Here is a tiny trained network, its code and every weight. The questions are about switching its units off for an input and a target symbol, where a switched-off unit gives its printed mean instead of its output.

import numpy as np


def w(rows, s, z=0):
    codes = np.array(rows[::2]) - 128.0
    scale = np.full(codes.shape[1], s)
    scale[-1] = z or s
    return codes * scale


def softmax(a):
    e = np.exp(a - a.max(-1, keepdims=True))
    return e / e.sum(-1, keepdims=True)


def log_softmax(a):
    a = a - a.max(-1, keepdims=True)
    return a - np.log(np.exp(a).sum(-1, keepdims=True))


def net(x, mask):
    ids = ['ΣΩαδεζξψ'.index(c) for c in x.split()]
    T = len(ids)
    res = E[ids] + P[:T]
    u = 0
    for l in range(3):
        r = res
        for j in range(3):
            rows = slice(3 * j, 3 * j + 3)
            q, k, v = (r @ M[l][rows].T for M in (Q, K, V))
            z = softmax(np.where(np.tri(T) > 0, q @ k.T / 3**0.5, -1e9)) @ v
            o = O[l][rows]
            res = res + np.where(mask[u + j], z, o[:, -1]) @ o[:, :-1]
        u += 3
    return log_softmax(res[-1] @ U[:, :-1].T + U[:, -1])


Q, K, V, O = {}, {}, {}, {}
E = w([
[126,166,125,124,178],'Σ',
[104,95,148,15,135],'Ω',
[190,106,102,158,210],'α',
[204,108,110,187,191],'δ',
[118,139,160,8,76],'ε',
[177,88,197,206,23],'ζ',
[169,50,112,109,166],'ξ',
[158,71,116,126,204],'ψ',
],0.012)
P = w([
[188,104,1,49,79],'0',
[154,179,172,53,140],'1',
[164,159,185,86,139],'2',
[164,147,196,100,135],'3',
[166,143,201,112,133],'4',
[163,151,203,101,123],'5',
[162,149,210,121,120],'6',
[159,156,214,118,113],'7',
[156,151,211,126,116],'8',
[155,161,218,132,107],'9',
[147,151,220,131,105],'10',
[152,164,218,131,100],'11',
[142,156,218,132,96],'12',
[138,148,225,132,92],'13',
],0.0071)
Q[0] = w([
[123,119,23,240,196],'0.h1',
[105,225,32,169,131],'0.h1',
[77,64,51,84,173],'0.h1',
[172,118,158,147,201],'0.h2',
[127,114,145,134,198],'0.h2',
[166,136,121,164,170],'0.h2',
[129,132,86,82,194],'0.h3',
[195,125,188,130,92],'0.h3',
[63,254,77,44,188],'0.h3',
],0.0088)
K[0] = w([
[191,119,78,167,253],'0.h1',
[149,233,127,131,199],'0.h1',
[125,82,109,53,198],'0.h1',
[143,119,141,196,172],'0.h2',
[124,97,117,165,180],'0.h2',
[155,118,143,182,136],'0.h2',
[92,126,140,126,160],'0.h3',
[115,105,115,108,76],'0.h3',
[120,94,174,107,174],'0.h3',
],0.011)
V[0] = w([
[145,53,104,164,63],'0.h1',
[101,210,112,126,181],'0.h1',
[124,125,222,75,35],'0.h1',
[153,155,170,86,201],'0.h2',
[122,189,198,77,124],'0.h2',
[181,186,57,182,157],'0.h2',
[116,165,222,162,67],'0.h3',
[74,151,2,55,199],'0.h3',
[197,91,63,144,97],'0.h3',
],0.009)
O[0] = w([
[127,200,20,180,164,131],'0.h1',
[61,61,190,77,109,64],'0.h1',
[248,118,121,198,167,253],'0.h1',
[130,113,180,162,204,227],'0.h2',
[73,115,146,195,162,169],'0.h2',
[211,204,194,117,82,120],'0.h2',
[68,129,111,209,152,104],'0.h3',
[255,24,188,70,9,108],'0.h3',
[166,182,63,141,89,148],'0.h3',
],0.008,0.0054)
Q[1] = w([
[20,62,166,126,94],'1.h1',
[233,182,170,138,145],'1.h1',
[155,154,120,166,150],'1.h1',
[192,114,112,198,167],'1.h2',
[106,126,193,112,181],'1.h2',
[120,165,142,84,146],'1.h2',
[123,186,158,150,198],'1.h3',
[2,161,20,142,144],'1.h3',
[108,184,87,101,241],'1.h3',
],0.0076)
K[1] = w([
[21,101,196,255,231],'1.h1',
[199,125,110,52,64],'1.h1',
[58,152,83,95,117],'1.h1',
[187,138,102,163,70],'1.h2',
[134,150,46,99,127],'1.h2',
[200,139,99,126,184],'1.h2',
[92,153,62,201,163],'1.h3',
[60,117,230,167,212],'1.h3',
[22,159,76,208,224],'1.h3',
],0.0073)
V[1] = w([
[184,219,112,131,53],'1.h1',
[96,94,254,193,203],'1.h1',
[94,246,107,138,104],'1.h1',
[81,115,85,24,140],'1.h2',
[158,105,176,31,43],'1.h2',
[123,69,96,56,140],'1.h2',
[76,170,60,177,133],'1.h3',
[144,140,52,83,90],'1.h3',
[142,130,52,165,87],'1.h3',
],0.0087)
O[1] = w([
[153,96,145,29,198,201],'1.h1',
[47,187,145,147,142,1],'1.h1',
[66,7,28,31,107,94],'1.h1',
[204,207,43,59,38,114],'1.h2',
[212,174,155,52,141,162],'1.h2',
[189,226,56,83,102,134],'1.h2',
[78,117,46,214,49,129],'1.h3',
[164,189,45,104,169,158],'1.h3',
[61,130,2,153,153,168],'1.h3',
],0.0065,0.027)
Q[2] = w([
[149,143,185,163,182],'2.h1',
[112,176,87,111,254],'2.h1',
[96,134,119,148,102],'2.h1',
[155,185,198,171,155],'2.h2',
[127,78,112,187,170],'2.h2',
[81,137,76,71,180],'2.h2',
[120,68,65,149,53],'2.h3',
[238,211,104,111,104],'2.h3',
[4,71,33,117,144],'2.h3',
],0.0077)
K[2] = w([
[82,140,38,132,87],'2.h1',
[119,72,113,255,14],'2.h1',
[93,189,171,121,126],'2.h1',
[59,84,50,165,83],'2.h2',
[172,88,51,56,124],'2.h2',
[155,78,229,97,182],'2.h2',
[13,93,71,135,108],'2.h3',
[173,44,58,85,24],'2.h3',
[40,149,228,199,84],'2.h3',
],0.0067)
V[2] = w([
[159,101,253,177,158],'2.h1',
[83,103,140,176,130],'2.h1',
[157,132,197,54,229],'2.h1',
[110,143,70,129,156],'2.h2',
[89,147,216,200,137],'2.h2',
[134,137,78,165,118],'2.h2',
[160,120,23,107,57],'2.h3',
[77,38,64,125,142],'2.h3',
[157,181,179,86,125],'2.h3',
],0.0072)
O[2] = w([
[96,184,225,148,126,128],'2.h1',
[154,158,117,132,97,75],'2.h1',
[91,180,106,115,200,189],'2.h1',
[168,183,155,95,137,125],'2.h2',
[163,103,133,254,130,4],'2.h2',
[129,233,146,182,111,109],'2.h2',
[96,207,183,107,70,222],'2.h3',
[167,168,178,87,154,57],'2.h3',
[110,52,114,181,77,209],'2.h3',
],0.0071,0.036)
U = w([
[83,116,116,117,133,2],'Σ',
[105,178,79,153,220,239],'Ω',
[253,97,177,116,170,209],'α',
[187,147,151,145,114,184],'δ',
[142,173,192,109,103,19],'ε',
[114,81,55,156,181,91],'ζ',
[87,145,116,127,120,76],'ξ',
[47,196,158,133,188,132],'ψ',
],0.0053,0.0052)

Each question gives the input, a string of symbols that net reads in full, and the target symbol t.
The units are the heads (3 rows each of Q, K, V and O). Each row of codes is followed by its name. A weight is (code - 128) times the scale printed after its matrix; where a second scale follows, it is the last column's (O and U).
mask holds one flag per head, layer by layer. A switched-off head (its flag False) gives its mean, the last column of its rows in O, instead of its output. The means were averaged over made-up inputs and are rounded, as every weight is.
A unit's drop is (log p(t) with every unit on - log p(t) with that unit switched off) / (log p(t) with every unit on - log p(t) with every unit switched off).
The circuit of an input: a set's keep is (log p(t) with only the set's units on - log p(t) with every unit switched off) / (log p(t) with every unit on - log p(t) with every unit switched off). Starting from all 9 units, units are removed one at a time, each time the one whose removal leaves the highest keep (on an exact tie, the one counted first), for as long as the keep stays at least 0.8.
circuit, biggest first: the units of the circuit, biggest drop first
most important unit: the unit with the biggest drop
heads that matter: for each layer, one digit per head in row order, 1 if its drop is at least 0.15 and else 0, layers parted by /
drop of u: that unit's drop, to one decimal
input Σ Σ δ δ ψ Σ α Σ ψ Ω δ ζ, target ζ: heads that matter => 110 / 111 / 001
input Ω ξ ξ ψ Σ δ δ Σ Σ Ω ψ Σ, target ψ: circuit, biggest first => (2.h1, 0.h3, 1.h3)
input Ω ε α ε Σ Ω ψ ξ Ω ψ ζ, target δ: heads that matter => 101 / 101 / 110
input Ω Ω Σ α Σ Σ Ω ε δ δ Σ ζ ψ Ω, target δ: heads that matter => 101 / 101 / 110
input Σ ψ ξ ψ Σ ψ Σ ε ψ, target ψ: circuit, biggest first => (1.h1)
input Σ α α Σ α Σ Σ Σ Σ, target ψ: circuit, biggest first => (1.h1, 0.h1)
input ε ε ψ Ω α Ω δ ψ ξ ζ Ω ψ, target ψ: heads that matter => 101 / 110 / 100
input ε Σ Σ ψ ψ Σ δ Ω ζ Σ Ω, target ψ: circuit, biggest first => (0.h3, 1.h1)
input δ α α Σ Σ δ ε Σ Ω Ω ζ ξ Σ, target α: heads that matter => 111 / 101 / 101
input Σ ζ Ω ε α δ Σ ε ξ Σ Σ δ, target ζ: heads that matter => 111 / 011 / 011
input ζ α Ω α δ δ ε, target Ω: circuit, biggest first => (2.h3, 0.h3, 1.h3, 0.h1)
input ψ δ ζ α Σ ψ Σ δ α, target ξ: heads that matter => 111 / 011 / 001
input ζ δ δ Ω ψ ε ξ Σ Ω, target Ω: heads that matter => 111 / 101 / 111
input ζ Σ α α ψ ζ ψ Ω Σ ξ Σ Ω Ω Ω, target Ω: heads that matter => 101 / 101 / 011
input Ω Σ ψ Σ ζ δ, target δ: most important unit => 0.h3
input Σ ψ α ψ ε ζ α, target ζ: circuit, biggest first => (1.h3, 0.h3, 2.h3, 0.h1)
input Σ ψ Σ ζ α Ω α, target ζ: heads that matter => 101 / 011 / 011
input α ψ Σ ε Σ ζ Ω ε, target Σ: heads that matter => 111 / 111 / 011
input α α Σ ψ δ ε Σ Σ ζ Ω Ω α α δ, target Σ: heads that matter => 111 / 111 / 011
input Σ ε ξ Ω Ω ψ Ω Σ Ω Σ Σ Ω ζ Σ, target ζ: heads that matter => 111 / 111 / 001
input Ω α δ δ ζ Ω ε ε, target δ: most important unit => 0.h1
input Σ Ω ε Ω Σ Σ ε Σ α Σ ψ ζ ε Ω, target ζ: drop of 0.h3 => 0.4
input Σ Ω α ψ ε α ψ Σ Σ Ω ζ, target ζ: drop of 2.h3 => 0.6
input Ω Σ Σ ζ Ω ξ ψ δ Ω, target δ: drop of 1.h1 => 1.1
